Below are the code and all the weights of a small trained network. Each question names an input and a class and asks about switching units off, where a switched-off unit gives its printed mean instead of its output.

import numpy as np


def w(rows, s, z=0):
    codes = np.array(rows[::2]) - 128.0
    scale = np.full(codes.shape[1], s)
    scale[-1] = z or s
    return codes * scale


def f(y):
    return np.maximum(y, 0)


def log_softmax(a):
    a = a - a.max(-1, keepdims=True)
    return a - np.log(np.exp(a).sum(-1, keepdims=True))


def net(x, mask):
    res = np.array(x, float).reshape(1, 5) / 4 @ E
    y = f(res @ A[0][:, :-1].T + A[0][:, -1])
    res = res + np.where(mask, y, B[0][:, -1]) @ B[0][:, :-1]
    return log_softmax(res[-1] @ U[:, :-1].T + U[:, -1])


A, B = {}, {}
E = w([
[91,85,133,113,123,181,163,81,6,78,121],'x0',
[161,39,130,126,35,188,136,163,121,251,120],'x1',
[235,111,128,152,131,129,27,75,89,108,130],'x2',
[231,107,131,139,151,116,222,195,111,82,133],'x3',
[90,157,125,253,118,208,104,205,124,86,125],'x4',
],0.0063)
A[0] = w([
[175,126,123,136,127,134,80,114,113,120,114,136],'n0',
[103,101,133,103,120,150,157,98,51,98,122,50],'n1',
[122,147,128,121,139,115,130,115,119,93,134,75],'n2',
[96,140,135,119,139,121,95,119,132,124,121,111],'n3',
[154,122,134,28,132,76,154,83,129,155,135,86],'n4',
[236,117,123,160,133,129,29,81,86,113,136,93],'n5',
[247,124,137,135,147,111,248,198,119,80,129,81],'n6',
[153,115,127,140,130,118,91,115,130,133,128,99],'n7',
[50,129,123,103,123,121,198,150,159,155,136,100],'n8',
[142,135,125,134,126,117,109,146,171,139,134,254],'n9',
[127,157,125,125,124,115,134,109,137,84,136,118],'n10',
[154,136,136,135,141,88,98,159,218,155,120,68],'n11',
[107,149,125,127,164,79,126,117,136,58,137,72],'n12',
[144,146,117,144,138,104,103,154,213,149,129,96],'n13',
[120,110,127,119,125,150,149,111,89,117,137,73],'n14',
[102,136,130,224,116,180,123,173,143,89,130,81],'n15',
[110,158,129,127,156,104,118,97,143,64,125,121],'n16',
[106,177,130,115,168,86,123,111,140,32,124,107],'n17',
[143,108,130,117,108,147,138,138,118,177,123,70],'n18',
[102,110,122,108,122,164,150,98,27,89,130,144],'n19',
[182,135,122,138,137,103,144,158,188,128,128,109],'n20',
[148,149,125,142,122,84,120,137,201,142,132,99],'n21',
[100,95,130,128,129,150,141,100,58,102,121,121],'n22',
[142,94,117,142,90,172,139,137,120,187,134,97],'n23',
[39,140,137,105,119,133,46,84,140,167,135,95],'n24',
[117,138,132,133,113,105,86,129,177,148,124,115],'n25',
[47,129,128,115,134,123,222,166,158,148,123,106],'n26',
[161,78,136,116,86,195,143,156,100,251,126,106],'n27',
[130,128,119,112,130,113,130,115,122,142,122,193],'n28',
[143,111,123,73,137,95,148,89,143,140,131,91],'n29',
[126,155,131,118,147,114,126,124,126,103,126,84],'n30',
[139,134,123,88,128,106,135,100,132,144,130,105],'n31',
[125,147,124,210,133,165,102,151,126,114,126,79],'n32',
[80,142,116,124,133,124,179,141,142,132,123,104],'n33',
[104,150,135,242,119,172,111,174,127,111,130,104],'n34',
[157,131,136,33,126,77,151,85,135,148,122,99],'n35',
[35,137,126,121,120,139,42,80,147,172,124,75],'n36',
],0.011,0.0063)
B[0] = w([
[135,149,143,102,134,119,138,125,153,100,128,173],'n0',
[162,161,104,121,120,162,70,123,110,182,147,181],'n1',
[127,124,104,140,123,125,89,135,143,141,137,145],'n2',
[141,117,107,144,117,131,126,127,125,125,127,150],'n3',
[89,92,110,76,134,137,105,141,99,128,129,211],'n4',
[169,158,153,69,112,122,101,135,185,67,130,217],'n5',
[182,94,67,190,108,145,151,107,92,74,128,230],'n6',
[145,138,128,119,124,131,110,133,150,109,131,146],'n7',
[164,155,153,92,123,128,108,122,160,83,132,204],'n8',
[83,143,210,145,152,105,253,130,98,138,101,212],'n9',
[114,121,132,144,124,123,125,126,150,141,124,155],'n10',
[154,166,112,126,123,161,73,122,107,174,140,176],'n11',
[119,115,107,156,127,116,86,127,172,153,123,172],'n12',
[145,167,127,122,125,152,98,125,106,171,134,177],'n13',
[137,153,116,134,129,146,100,132,118,150,136,153],'n14',
[95,88,106,72,134,133,99,133,106,132,133,205],'n15',
[103,118,136,160,128,112,131,131,165,149,127,180],'n16',
[100,116,133,174,117,102,120,135,179,159,128,200],'n17',
[124,124,102,145,121,117,87,134,156,136,130,162],'n18',
[126,184,171,140,142,139,174,125,89,174,125,230],'n19',
[148,148,113,145,126,150,120,116,102,153,142,173],'n20',
[139,163,128,127,128,144,106,126,106,168,130,171],'n21',
[136,166,150,126,135,135,159,128,101,173,123,198],'n22',
[106,120,123,159,134,104,118,128,162,143,128,195],'n23',
[175,99,89,171,121,139,156,125,103,88,130,206],'n24',
[139,152,122,138,128,145,129,114,110,152,142,164],'n25',
[168,154,153,84,123,117,105,129,169,84,131,218],'n26',
[87,118,121,184,131,98,99,127,192,156,128,255],'n27',
[96,121,152,125,137,122,168,134,114,121,122,178],'n28',
[102,103,120,96,132,135,115,133,109,127,129,177],'n29',
[123,120,115,136,124,123,108,132,149,141,127,144],'n30',
[107,108,124,111,128,130,128,136,115,129,128,162],'n31',
[111,100,110,81,129,139,103,133,105,132,136,178],'n32',
[149,144,148,109,125,126,110,126,152,106,122,171],'n33',
[86,87,121,72,140,126,127,134,95,131,122,218],'n34',
[87,91,120,84,140,138,118,144,101,125,124,208],'n35',
[184,101,75,167,116,140,137,122,102,84,128,204],'n36',
],0.031,0.0091)
U = w([
[62,62,103,43,154,137,112,170,80,125,125,109],'0',
[87,113,117,187,116,68,102,144,202,168,124,118],'1',
[187,95,65,174,92,150,169,107,85,75,131,122],'2',
[150,209,149,120,136,175,121,124,78,204,152,104],'3',
[173,167,181,51,105,106,108,144,188,50,131,108],'4',
[78,126,207,132,166,86,255,138,109,123,83,254],'5',
],0.0086,0.0039)

Each question gives the input, the list of numbers given to net, and the class t.
The units are the neurons (one row each of A and B). Each row of codes is followed by its name. A weight is (code - 128) times the scale printed after its matrix; where a second scale follows, it is the last column's (A, B and U).
mask holds one flag per neuron, in row order. A switched-off neuron (its flag False) gives its mean, the last column of its row in B, instead of its output. The means were averaged over made-up inputs and are rounded, as every weight is.
A unit's drop is (log p(t) with every unit on - log p(t) with that unit switched off) / (log p(t) with every unit on - log p(t) with every unit switched off).
The circuit of an input: a set's keep is (log p(t) with only the set's units on - log p(t) with every unit switched off) / (log p(t) with every unit on - log p(t) with every unit switched off). Starting from the 12 units with the biggest drops (on a tie, the unit counted first), units are removed one at a time, each time the one whose removal leaves the highest keep (on an exact tie, the one counted first), for as long as the keep stays at least 0.8.
circuit, biggest first: the units of the circuit, biggest drop first
unit that matters most: the unit with the biggest drop
k most important neurons: the k neurons with the biggest drops, biggest first
drop of u: that unit's drop, to one decimal
input [-1,-5,6,-5,6], class 0: unit that matters most : n34
input [1,-4,-7,3,6], class 4: 3 most important neurons : [n26; n8; n33]
input [7,-6,-5,2,2], class 3: 3 most important neurons : [n19; n27; n1]
input [7,-4,0,-8,-7], class 2: 3 most important neurons : [n24; n36; n34]
input [-2,-3,4,3,1], class 4: 3 most important neurons : [n5; n27; n19]
input [-8,-4,-8,5,4], class 3: 2 most important neurons : [n13; n11]
input [-6,-4,1,-5,4], class 3: 2 most important neurons : [n6; n13]
input [5,-4,1,-1,0], class 3: 2 most important neurons : [n27; n19]
input [3,8,2,6,7], class 1: 2 most important neurons : [n27; n23]
input [-4,-7,2,1,-7], class 0: 2 most important neurons : [n35; n4]
input [-8,4,0,-8,7], class 2: 2 most important neurons : [n36; n24]
input [5,-6,-5,-1,-5], class 1: 2 most important neurons : [n17; n12]
input [-8,-3,0,6,-1], class 3: 2 most important neurons : [n11; n13]
input [-7,-6,-4,-1,4], class 3: unit that matters most : n27
input [4,-4,0,-2,3], class 1: 2 most important neurons : [n9; n17]
input [4,-7,2,-6,3], class 1: 3 most important neurons : [n17; n6; n16]
input [-8,-8,1,5,-4], class 1: 4 most important neurons : [n17; n12; n16; n19]
input [6,4,3,4,8], class 0: drop of n15 : 0.1
input [-4,-8,-6,5,4], class 1: drop of n17 : 0.7
input [8,1,-7,-7,5], class 3: drop of n19 : 2.1
input [-4,4,-1,5,-4], class 2: drop of n19 : 0.2
input [-3,2,-3,0,0], class 5: circuit, biggest first : [n9]
